Below are the code and all the weights of a small trained network. Each question names an input and a target symbol and asks about switching units off, where a switched-off unit gives its printed mean instead of its output.

import numpy as np


def w(rows, s, z=0):
    codes = np.array(rows[::2]) - 128.0
    scale = np.full(codes.shape[1], s)
    scale[-1] = z or s
    return codes * scale


def norm(h):
    return h / np.sqrt((h * h).mean(-1, keepdims=True) + 1e-5)


def f(y):
    return y / 2 * (1 + np.tanh(0.7978845608 * (y + 0.044715 * y**3)))


def softmax(a):
    e = np.exp(a - a.max(-1, keepdims=True))
    return e / e.sum(-1, keepdims=True)


def log_softmax(a):
    a = a - a.max(-1, keepdims=True)
    return a - np.log(np.exp(a).sum(-1, keepdims=True))


def net(x, mask):
    ids = ['ΓΔΞΠΦΨΩαβεηθλμτ'.index(c) for c in x.split()]
    T = len(ids)
    res = E[ids] + P[:T]
    r = norm(res)
    for j in range(3):
        rows = slice(2 * j, 2 * j + 2)
        q, k, v = (r @ M[0][rows].T for M in (Q, K, V))
        z = softmax(np.where(np.tri(T) > 0, q @ k.T / 2**0.5, -1e9)) @ v
        o = O[0][rows]
        res = res + np.where(mask[j], z, o[:, -1]) @ o[:, :-1]
    y = f(norm(res) @ A[0][:, :-1].T + A[0][:, -1])
    res = res + np.where(mask[3:19], y, B[0][:, -1]) @ B[0][:, :-1]
    return log_softmax(norm(res)[-1] @ U[:, :-1].T + U[:, -1])


Q, K, V, O, A, B = {}, {}, {}, {}, {}, {}
E = w([
[155,120,121,130],'Γ',
[147,153,152,141],'Δ',
[121,138,144,99],'Ξ',
[151,164,148,170],'Π',
[159,118,126,128],'Φ',
[144,144,153,149],'Ψ',
[155,151,132,157],'Ω',
[133,131,189,93],'α',
[153,132,125,148],'β',
[93,137,193,99],'ε',
[122,162,59,89],'η',
[128,103,117,187],'θ',
[39,80,174,145],'λ',
[148,174,174,2],'μ',
[112,45,101,187],'τ',
],0.0073)
P = w([
[77,128,82,124],'0',
[23,246,109,171],'1',
[231,102,218,9],'2',
[124,135,106,139],'3',
[73,252,147,177],'4',
[252,107,211,75],'5',
[175,142,128,157],'6',
[119,254,177,181],'7',
],0.0054)
Q[0] = w([
[118,132,34,39],'head 1',
[200,69,83,182],'head 1',
[74,198,88,81],'head 2',
[112,7,143,94],'head 2',
[84,72,122,60],'head 3',
[63,182,149,190],'head 3',
],0.019)
K[0] = w([
[87,145,12,18],'head 1',
[250,118,37,197],'head 1',
[89,212,83,21],'head 2',
[26,19,156,144],'head 2',
[67,122,67,33],'head 3',
[101,51,235,181],'head 3',
],0.014)
V[0] = w([
[127,125,135,133],'head 1',
[163,64,154,77],'head 1',
[168,183,146,100],'head 2',
[232,144,38,40],'head 2',
[36,134,198,110],'head 3',
[134,254,71,60],'head 3',
],0.0068)
O[0] = w([
[130,129,129,131,126],'head 1',
[96,89,163,63,34],'head 1',
[86,131,137,58,184],'head 2',
[58,174,3,55,190],'head 2',
[60,145,147,34,119],'head 3',
[235,194,99,86,253],'head 3',
],0.0048,0.0039)
A[0] = w([
[189,9,180,87,3],'neuron 1',
[167,193,190,135,91],'neuron 2',
[72,128,230,101,108],'neuron 3',
[98,5,11,122,165],'neuron 4',
[160,147,117,123,124],'neuron 5',
[67,132,153,93,130],'neuron 6',
[127,90,214,164,112],'neuron 7',
[2,124,145,200,59],'neuron 8',
[102,129,130,128,117],'neuron 9',
[186,133,199,61,119],'neuron 10',
[138,199,124,93,114],'neuron 11',
[151,132,120,122,134],'neuron 12',
[150,27,183,20,132],'neuron 13',
[130,127,129,131,117],'neuron 14',
[98,13,166,127,75],'neuron 15',
[110,102,34,178,62],'neuron 16',
],0.0085,0.0044)
B[0] = w([
[209,122,123,85,140],'neuron 1',
[149,69,129,105,213],'neuron 2',
[88,90,74,132,152],'neuron 3',
[176,13,171,145,135],'neuron 4',
[110,116,153,110,181],'neuron 5',
[129,127,173,188,140],'neuron 6',
[77,188,116,124,141],'neuron 7',
[214,108,79,126,158],'neuron 8',
[139,132,130,147,117],'neuron 9',
[124,173,111,84,208],'neuron 10',
[76,112,164,143,253],'neuron 11',
[116,126,142,113,157],'neuron 12',
[250,109,216,163,179],'neuron 13',
[129,127,125,127,121],'neuron 14',
[35,107,156,91,119],'neuron 15',
[149,155,92,83,138],'neuron 16',
],0.021,0.0034)
U = w([
[238,145,199,95,176],'Γ',
[160,198,164,24,160],'Δ',
[159,51,114,105,118],'Ξ',
[164,191,183,224,27],'Π',
[77,64,189,27,2],'Φ',
[141,64,130,117,128],'Ψ',
[128,91,213,185,147],'Ω',
[71,87,50,34,197],'α',
[134,67,157,149,142],'β',
[37,45,131,158,78],'ε',
[46,249,134,150,138],'η',
[202,230,54,164,76],'θ',
[110,91,45,221,123],'λ',
[80,160,162,108,148],'μ',
[198,105,68,144,157],'τ',
],0.014,0.0034)

Each question gives the input, a string of symbols that net reads in full, and the target symbol t.
The units are the heads (2 rows each of Q, K, V and O) and the neurons (one row each of A and B). Each row of codes is followed by its name. A weight is (code - 128) times the scale printed after its matrix; where a second scale follows, it is the last column's (O, A, B and U).
mask holds one flag per unit, heads first, then neurons. A switched-off unit (its flag False) gives its mean, the last column of its rows in O or B, instead of its output. The means were averaged over made-up inputs and are rounded, as every weight is.
A unit's drop is (log p(t) with every unit on - log p(t) with that unit switched off) / (log p(t) with every unit on - log p(t) with every unit switched off).
The circuit of an input: a set's keep is (log p(t) with only the set's units on - log p(t) with every unit switched off) / (log p(t) with every unit on - log p(t) with every unit switched off). Starting from the 12 units with the biggest drops (on a tie, the unit counted first), units are removed one at a time, each time the one whose removal leaves the highest keep (on an exact tie, the one counted first), for as long as the keep stays at least 0.8.
units of the circuit, in order: the units of the circuit, biggest drop first
top k neurons: the k neurons with the biggest drops, biggest first
which heads matter: for each layer, one digit per head in row order, 1 if its drop is at least 0.15 and else 0, layers parted by /
input η Ψ Ω Π, target Π: which heads matter => 111
input η Δ η Γ Π Δ, target Δ: units of the circuit, in order => [neuron 10]
input η η η Ψ, target η: units of the circuit, in order => [neuron 13; neuron 7; head 2]
input μ Δ τ η η, target τ: which heads matter => 001
input λ η θ λ η ε η θ, target θ: top 4 neurons => [neuron 8; neuron 2; neuron 16; neuron 3]
input η Ω Ω η, target α: units of the circuit, in order => [neuron 13; neuron 4; head 3; head 2]
input η Δ Ω θ η λ θ, target λ: units of the circuit, in order => [head 3; neuron 13; neuron 11]
input η θ α Π θ, target θ: top 2 neurons => [neuron 4; neuron 13]
input η Δ η μ θ τ η β, target τ: top 2 neurons => [neuron 8; neuron 4]
input Ω θ Π β, target τ: units of the circuit, in order => [head 3; neuron 11]
input Γ Γ α α Ω, target α: which heads matter => 110
input λ Ω Δ Δ Φ, target Φ: top 2 neurons => [neuron 2; neuron 13]
input η Γ λ Π Δ, target λ: top 2 neurons => [neuron 3; neuron 8]
input Ω ε θ Ω λ, target λ: which heads matter => 000
input Ω Δ Ξ Ω Δ Δ Ω, target θ: which heads matter => 001
input β β Π Ω λ Ω, target Δ: which heads matter => 000
input η λ θ Δ η, target θ: units of the circuit, in order => [head 3; neuron 8; neuron 2]
input η η Ω η η Ω, target Δ: units of the circuit, in order => [neuron 10]
input η Π Ψ η ε, target η: top 2 neurons => [neuron 13; neuron 4]
input Π Ψ η η η Π θ Π, target θ: units of the circuit, in order => [head 3; neuron 8; neuron 13]
input τ Ω ε Ω Δ Δ θ Π, target θ: top 3 neurons => [neuron 8; neuron 11; neuron 7]
input Ω η ε Π Ω Ω Π τ, target τ: top neuron => [neuron 8]
input Π Ψ Δ τ β Π ε, target Ω: top 2 neurons => [neuron 13; neuron 6]
input Δ ε η Ξ Δ Φ Π, target Π: which heads matter => 011
input Π λ Δ Ω Ω Γ Δ, target Φ: top 3 neurons => [neuron 2; neuron 13; neuron 8]
input η α Γ η α, target η: top 2 neurons => [neuron 4; neuron 13]
input η η λ Ω Φ, target λ: top 3 neurons => [neuron 3; neuron 8; neuron 6]
input ε η Ω Ω, target θ: top 2 neurons => [neuron 13; neuron 16]
input Ψ η τ Ψ α Δ Ω Ψ, target Ω: top neuron => [neuron 2]
input θ λ Δ λ λ η Ψ, target η: top 2 neurons => [neuron 13; neuron 8]
